Below are the code and all the weights of a small trained network. Each question names an input and a class and asks about switching units off, where a switched-off unit gives its printed mean instead of its output.

import numpy as np


def w(rows, s, z=0):
    codes = np.array(rows[::2]) - 128.0
    scale = np.full(codes.shape[1], s)
    scale[-1] = z or s
    return codes * scale


def norm(h):
    return h / np.sqrt((h * h).mean(-1, keepdims=True) + 1e-5)


def f(y):
    return y / 2 * (1 + np.tanh(0.7978845608 * (y + 0.044715 * y**3)))


def log_softmax(a):
    a = a - a.max(-1, keepdims=True)
    return a - np.log(np.exp(a).sum(-1, keepdims=True))


def net(x, mask):
    res = np.array(x, float).reshape(1, 7) / 4 @ E
    u = 0
    for l in range(4):
        y = f(norm(res) @ A[l][:, :-1].T + A[l][:, -1])
        res = res + np.where(mask[u : u + 5], y, B[l][:, -1]) @ B[l][:, :-1]
        u += 5
    return log_softmax(norm(res)[-1] @ U[:, :-1].T + U[:, -1])


A, B = {}, {}
E = w([
[73,118,77,23,146,54,112,120,109,175],'x0',
[132,136,158,126,89,73,80,68,60,100],'x1',
[67,203,58,107,138,109,166,128,89,86],'x2',
[177,129,97,101,119,108,148,96,254,180],'x3',
[179,165,94,127,191,161,223,43,69,87],'x4',
[112,76,116,60,109,156,104,141,169,70],'x5',
[117,54,93,207,116,105,110,160,110,73],'x6',
],0.0088)
A[0] = w([
[138,185,193,99,200,30,192,72,95,117,20],'L0N1',
[173,127,227,195,82,119,88,205,157,147,14],'L0N2',
[65,157,158,53,214,87,158,121,165,149,49],'L0N3',
[132,254,25,135,172,109,175,177,93,104,2],'L0N4',
[127,85,201,234,144,152,110,52,166,48,78],'L0N5',
],0.006,0.0029)
B[0] = w([
[163,119,93,144,22,32,120,1,108,56,200],'L0N1',
[111,219,158,125,77,110,103,74,87,196,247],'L0N2',
[209,51,112,159,119,151,155,78,79,67,197],'L0N3',
[69,132,101,140,202,215,126,97,181,170,222],'L0N4',
[195,181,66,144,71,194,118,242,152,136,252],'L0N5',
],0.0082,0.0026)
A[1] = w([
[154,44,254,82,176,63,178,133,213,123,160],'L1N1',
[85,35,104,35,129,51,55,133,228,137,45],'L1N2',
[122,24,127,162,92,158,89,17,114,112,54],'L1N3',
[42,136,184,204,144,184,133,48,106,126,76],'L1N4',
[111,187,86,76,84,75,181,127,133,120,2],'L1N5',
],0.0048,0.0018)
B[1] = w([
[115,86,150,46,3,114,85,85,241,89,184],'L1N1',
[124,131,91,163,97,80,230,208,111,124,254],'L1N2',
[155,156,132,114,190,132,88,192,139,146,141],'L1N3',
[152,153,125,103,27,29,91,103,168,66,148],'L1N4',
[201,98,109,178,225,178,91,127,88,182,133],'L1N5',
],0.0075,0.0027)
A[2] = w([
[242,114,120,188,94,210,106,148,160,44,110],'L2N1',
[134,215,22,125,223,123,125,44,129,116,174],'L2N2',
[101,106,104,122,215,169,189,63,231,77,69],'L2N3',
[10,105,133,123,137,93,54,217,49,18,33],'L2N4',
[182,142,110,108,151,99,134,3,77,134,5],'L2N5',
],0.0068,0.0029)
B[2] = w([
[218,125,69,81,124,145,105,106,50,45,243],'L2N1',
[73,142,161,196,194,83,237,129,115,141,254],'L2N2',
[60,149,199,75,122,255,133,206,189,144,202],'L2N3',
[39,10,102,152,185,167,50,59,57,144,226],'L2N4',
[158,177,203,35,177,55,58,128,68,109,199],'L2N5',
],0.0097,0.005)
A[3] = w([
[186,116,255,205,50,105,82,168,128,109,124],'L3N1',
[102,104,185,130,181,147,67,136,119,137,92],'L3N2',
[158,180,141,88,171,81,162,34,61,166,72],'L3N3',
[143,110,71,107,87,67,119,219,171,169,6],'L3N4',
[141,195,193,218,91,123,74,113,113,192,69],'L3N5',
],0.0083,0.0026)
B[3] = w([
[144,214,93,188,155,125,101,163,150,167,239],'L3N1',
[74,128,78,173,81,99,76,119,170,153,159],'L3N2',
[124,134,213,160,129,31,119,126,159,77,253],'L3N3',
[136,104,71,70,137,49,187,11,164,168,188],'L3N4',
[115,175,181,131,23,172,102,129,131,189,204],'L3N5',
],0.012,0.0049)
U = w([
[133,56,55,84,72,45,169,105,183,177,121],'0',
[147,202,152,189,48,133,66,180,152,214,156],'1',
[127,139,145,192,99,137,135,102,49,107,1],'2',
[170,79,180,52,96,203,155,144,192,109,82],'3',
[131,160,224,117,168,27,160,88,104,71,210],'4',
[28,14,85,161,129,140,69,137,55,125,115],'5',
[59,170,124,165,195,184,241,190,137,125,134],'6',
[255,135,49,168,125,188,117,179,80,37,151],'7',
],0.016,0.0039)

Each question gives the input, the list of numbers given to net, and the class t.
The units are the neurons (one row each of A and B). Each row of codes is followed by its name. A weight is (code - 128) times the scale printed after its matrix; where a second scale follows, it is the last column's (A, B and U).
mask holds one flag per neuron, layer by layer. A switched-off neuron (its flag False) gives its mean, the last column of its row in B, instead of its output. The means were averaged over made-up inputs and are rounded, as every weight is.
A unit's drop is (log p(t) with every unit on - log p(t) with that unit switched off) / (log p(t) with every unit on - log p(t) with every unit switched off).
The circuit of an input: a set's keep is (log p(t) with only the set's units on - log p(t) with every unit switched off) / (log p(t) with every unit on - log p(t) with every unit switched off). Starting from the 12 units with the biggest drops (on a tie, the unit counted first), units are removed one at a time, each time the one whose removal leaves the highest keep (on an exact tie, the one counted first), for as long as the keep stays at least 0.8.
circuit, biggest first: the units of the circuit, biggest drop first
top k neurons: the k neurons with the biggest drops, biggest first
k most important neurons of layer l: the k neurons of layer l with the biggest drops, biggest first
drop of u: that unit's drop, to one decimal
input [0,-6,-2,-5,-5,3,-2], class 5: circuit, biggest first -> [L2N4]
input [-1,4,2,6,1,1,3], class 7: top 2 neurons -> [L0N2 L2N1]
input [-5,1,7,-3,2,-3,2], class 6: top 4 neurons -> [L0N4 L2N2 L0N2 L2N5]
input [6,0,2,7,8,0,4], class 4: top 3 neurons -> [L2N5 L0N1 L3N3]
input [3,-8,-3,6,5,1,5], class 3: circuit, biggest first -> [L2N3 L3N1]
input [1,3,-2,3,-1,0,1], class 0: circuit, biggest first -> [L3N4 L1N2]
input [8,-7,0,8,3,-2,-4], class 6: circuit, biggest first -> [L2N3 L2N2]
input [-3,8,-8,-1,5,1,-1], class 7: top 2 neurons -> [L2N1 L0N5]
input [-3,-2,-6,8,-6,3,-8], class 0: circuit, biggest first -> [L3N4 L1N2]
input [3,-4,8,-1,3,-4,-5], class 4: top 4 neurons -> [L0N1 L2N5 L3N3 L0N3]
input [-6,3,0,-5,6,4,-5], class 7: top 3 neurons -> [L0N5 L2N1 L0N2]
input [4,-7,-5,1,1,-6,-6], class 3: 2 most important neurons of layer 0 -> [L0N2 L0N3]
input [2,-8,4,-8,-6,-8,-6], class 5: 3 most important neurons of layer 2 -> [L2N4 L2N3 L2N2]
input [-6,0,-5,6,4,4,-2], class 7: circuit, biggest first -> [L2N1]
input [0,8,-8,-8,2,-5,-6], class 1: top 2 neurons -> [L3N5 L3N1]
input [-6,-7,5,-7,-1,-7,4], class 7: 2 most important neurons of layer 3 -> [L3N3 L3N4]
input [1,-2,7,1,-7,5,-1], class 5: top 2 neurons -> [L2N4 L0N5]
input [4,-6,-2,0,-6,5,-5], class 0: drop of L3N4 -> 0.2
input [1,-7,-4,7,-6,-4,8], class 0: drop of L2N1 -> 0.0
input [7,-7,3,5,2,3,5], class 6: circuit, biggest first -> [L2N3]
input [8,-6,0,6,3,-5,-8], class 4: drop of L0N3 -> 0.1
